Below is a small trained network, with its code and all its weights. Each question gives an input and a class and asks what happens when units are switched off, that is, made to give their printed mean instead of their output.

import numpy as np


def w(rows, s, z=0):
    codes = np.array(rows[::2]) - 128.0
    scale = np.full(codes.shape[1], s)
    scale[-1] = z or s
    return codes * scale


def norm(h):
    return h / np.sqrt((h * h).mean(-1, keepdims=True) + 1e-5)


def f(y):
    return y / 2 * (1 + np.tanh(0.7978845608 * (y + 0.044715 * y**3)))


def log_softmax(a):
    a = a - a.max(-1, keepdims=True)
    return a - np.log(np.exp(a).sum(-1, keepdims=True))


def net(x, mask):
    res = np.array(x, float).reshape(1, 8) / 4 @ E
    u = 0
    for l in range(2):
        y = f(norm(res) @ A[l][:, :-1].T + A[l][:, -1])
        res = res + np.where(mask[u : u + 5], y, B[l][:, -1]) @ B[l][:, :-1]
        u += 5
    return log_softmax(norm(res)[-1] @ U[:, :-1].T + U[:, -1])


A, B = {}, {}
E = w([
[120,11,145,165,107,113,169],'x0',
[136,85,40,106,186,151,120],'x1',
[130,99,148,30,132,82,117],'x2',
[140,134,116,138,117,117,139],'x3',
[134,136,121,129,126,129,129],'x4',
[197,114,146,175,180,98,112],'x5',
[32,171,120,124,212,36,188],'x6',
[152,139,93,119,100,85,148],'x7',
],0.011)
A[0] = w([
[198,109,130,73,91,158,119,127],'0.n0',
[125,181,205,188,64,60,113,33],'0.n1',
[162,254,113,89,158,147,91,22],'0.n2',
[102,130,225,127,95,108,114,88],'0.n3',
[231,128,166,184,209,68,86,2],'0.n4',
],0.012,0.0047)
B[0] = w([
[94,162,130,131,153,66,126,254],'0.n0',
[199,161,115,112,132,170,180,226],'0.n1',
[129,7,164,165,111,123,171,248],'0.n2',
[164,121,143,92,170,182,130,202],'0.n3',
[41,137,79,80,40,150,162,224],'0.n4',
],0.018,0.0044)
A[1] = w([
[59,154,121,87,62,192,116,2],'1.n0',
[119,100,28,119,202,171,121,66],'1.n1',
[126,170,96,250,133,161,115,144],'1.n2',
[87,172,173,155,170,107,186,45],'1.n3',
[195,137,133,131,47,154,23,50],'1.n4',
],0.016,0.0028)
B[1] = w([
[78,148,96,119,49,121,156,233],'1.n0',
[207,198,180,155,83,175,109,253],'1.n1',
[100,119,219,11,161,40,194,236],'1.n2',
[136,96,56,189,121,143,8,224],'1.n3',
[82,144,56,180,222,119,61,214],'1.n4',
],0.014,0.0055)
U = w([
[129,137,129,120,107,121,125,254],'0',
[63,164,84,109,21,149,119,105],'1',
[105,170,64,176,219,79,52,75],'2',
[254,192,139,95,105,194,129,82],'3',
[125,120,141,114,116,125,126,178],'4',
[147,33,190,172,100,112,145,70],'5',
[113,152,172,69,149,65,140,104],'6',
[141,142,120,126,102,105,115,134],'7',
],0.0095,0.0076)

Each question gives the input, the list of numbers given to net, and the class t.
The units are the neurons (one row each of A and B). Each row of codes is followed by its name. A weight is (code - 128) times the scale printed after its matrix; where a second scale follows, it is the last column's (A, B and U).
mask holds one flag per neuron, layer by layer. A switched-off neuron (its flag False) gives its mean, the last column of its row in B, instead of its output. The means were averaged over made-up inputs and are rounded, as every weight is.
A unit's drop is (log p(t) with every unit on - log p(t) with that unit switched off) / (log p(t) with every unit on - log p(t) with every unit switched off).
The circuit of an input: a set's keep is (log p(t) with only the set's units on - log p(t) with every unit switched off) / (log p(t) with every unit on - log p(t) with every unit switched off). Starting from all 10 units, units are removed one at a time, each time the one whose removal leaves the highest keep (on an exact tie, the one counted first), for as long as the keep stays at least 0.8.
units of the circuit, in order: the units of the circuit, biggest drop first
unit that matters most: the unit with the biggest drop
k most important neurons: the k neurons with the biggest drops, biggest first
top k neurons in layer l: the k neurons of layer l with the biggest drops, biggest first
drop when u is switched off: that unit's drop, to one decimal
input [-4,-7,-6,-2,-2,-1,-7,1], class 2: top 2 neurons in layer 1 -> (1.n4, 1.n1)
input [-7,6,-8,6,-3,6,4,-8], class 6: 3 most important neurons -> (1.n2, 0.n3, 0.n1)
input [-3,4,8,-2,1,-1,-8,-8], class 2: units of the circuit, in order -> (1.n4)
input [8,4,-4,4,-8,7,-8,3], class 2: units of the circuit, in order -> (1.n4, 0.n2)
input [0,-6,4,-1,-4,3,7,-2], class 2: 4 most important neurons -> (1.n3, 1.n1, 1.n2, 0.n2)
input [6,-6,-7,2,2,-6,-1,4], class 6: units of the circuit, in order -> (1.n2, 0.n4)
input [-7,7,-7,-2,-5,-6,-7,7], class 2: top 3 neurons in layer 0 -> (0.n4, 0.n1, 0.n3)
input [-8,5,3,-1,3,-5,-3,-4], class 5: top 2 neurons in layer 0 -> (0.n2, 0.n4)
input [-5,3,5,-3,-2,7,7,7], class 1: top 2 neurons in layer 1 -> (1.n2, 1.n4)
input [6,8,-7,5,-6,-2,5,-2], class 3: 2 most important neurons -> (1.n1, 0.n2)
input [3,3,-7,-1,4,-4,-7,5], class 2: 2 most important neurons -> (1.n4, 0.n4)
input [8,2,-3,6,-7,8,3,2], class 1: 2 most important neurons -> (0.n4, 0.n2)
input [-4,0,2,5,-5,-3,6,2], class 2: 4 most important neurons -> (1.n3, 0.n4, 1.n0, 1.n2)
input [4,-8,3,-3,3,-7,-5,-6], class 3: 4 most important neurons -> (0.n3, 0.n4, 0.n1, 1.n2)
input [6,8,5,0,-3,0,1,8], class 3: units of the circuit, in order -> (1.n1, 0.n2)
input [-6,-4,2,3,5,-1,5,2], class 5: 2 most important neurons -> (0.n2, 0.n0)
input [-8,-7,0,6,2,3,1,-3], class 5: 2 most important neurons -> (0.n2, 1.n1)
input [-7,5,-6,1,-3,-1,0,0], class 5: units of the circuit, in order -> (0.n2)
input [-6,4,3,-6,6,-5,-7,-1], class 2: 3 most important neurons -> (0.n4, 1.n4, 1.n2)
input [-2,2,-8,-5,-3,-2,-3,-5], class 6: units of the circuit, in order -> (1.n2)
input [-8,-2,4,-3,-2,-7,4,7], class 5: 2 most important neurons -> (0.n2, 0.n4)
input [-7,-1,5,-1,-5,5,-5,-5], class 5: 2 most important neurons -> (0.n2, 1.n2)
input [-8,-2,-2,7,-7,-7,-4,3], class 5: 2 most important neurons -> (0.n2, 0.n4)
input [-7,-5,-2,-3,5,4,-4,-3], class 5: 2 most important neurons -> (0.n2, 1.n1)
input [-8,5,3,-3,6,6,5,-3], class 5: top 2 neurons in layer 0 -> (0.n2, 0.n0)
input [-5,6,-7,6,-1,-6,-7,-4], class 2: 3 most important neurons -> (1.n4, 0.n4, 0.n1)
input [-1,-1,2,4,7,8,0,3], class 1: unit that matters most -> 0.n4
input [5,7,-6,4,1,1,-1,1], class 3: top 2 neurons in layer 0 -> (0.n2, 0.n0)
input [-7,3,2,2,-6,-1,3,4], class 5: drop when 0.n2 is switched off -> 0.9
input [-7,-5,-8,3,7,-1,-6,0], class 6: drop when 1.n2 is switched off -> 0.9
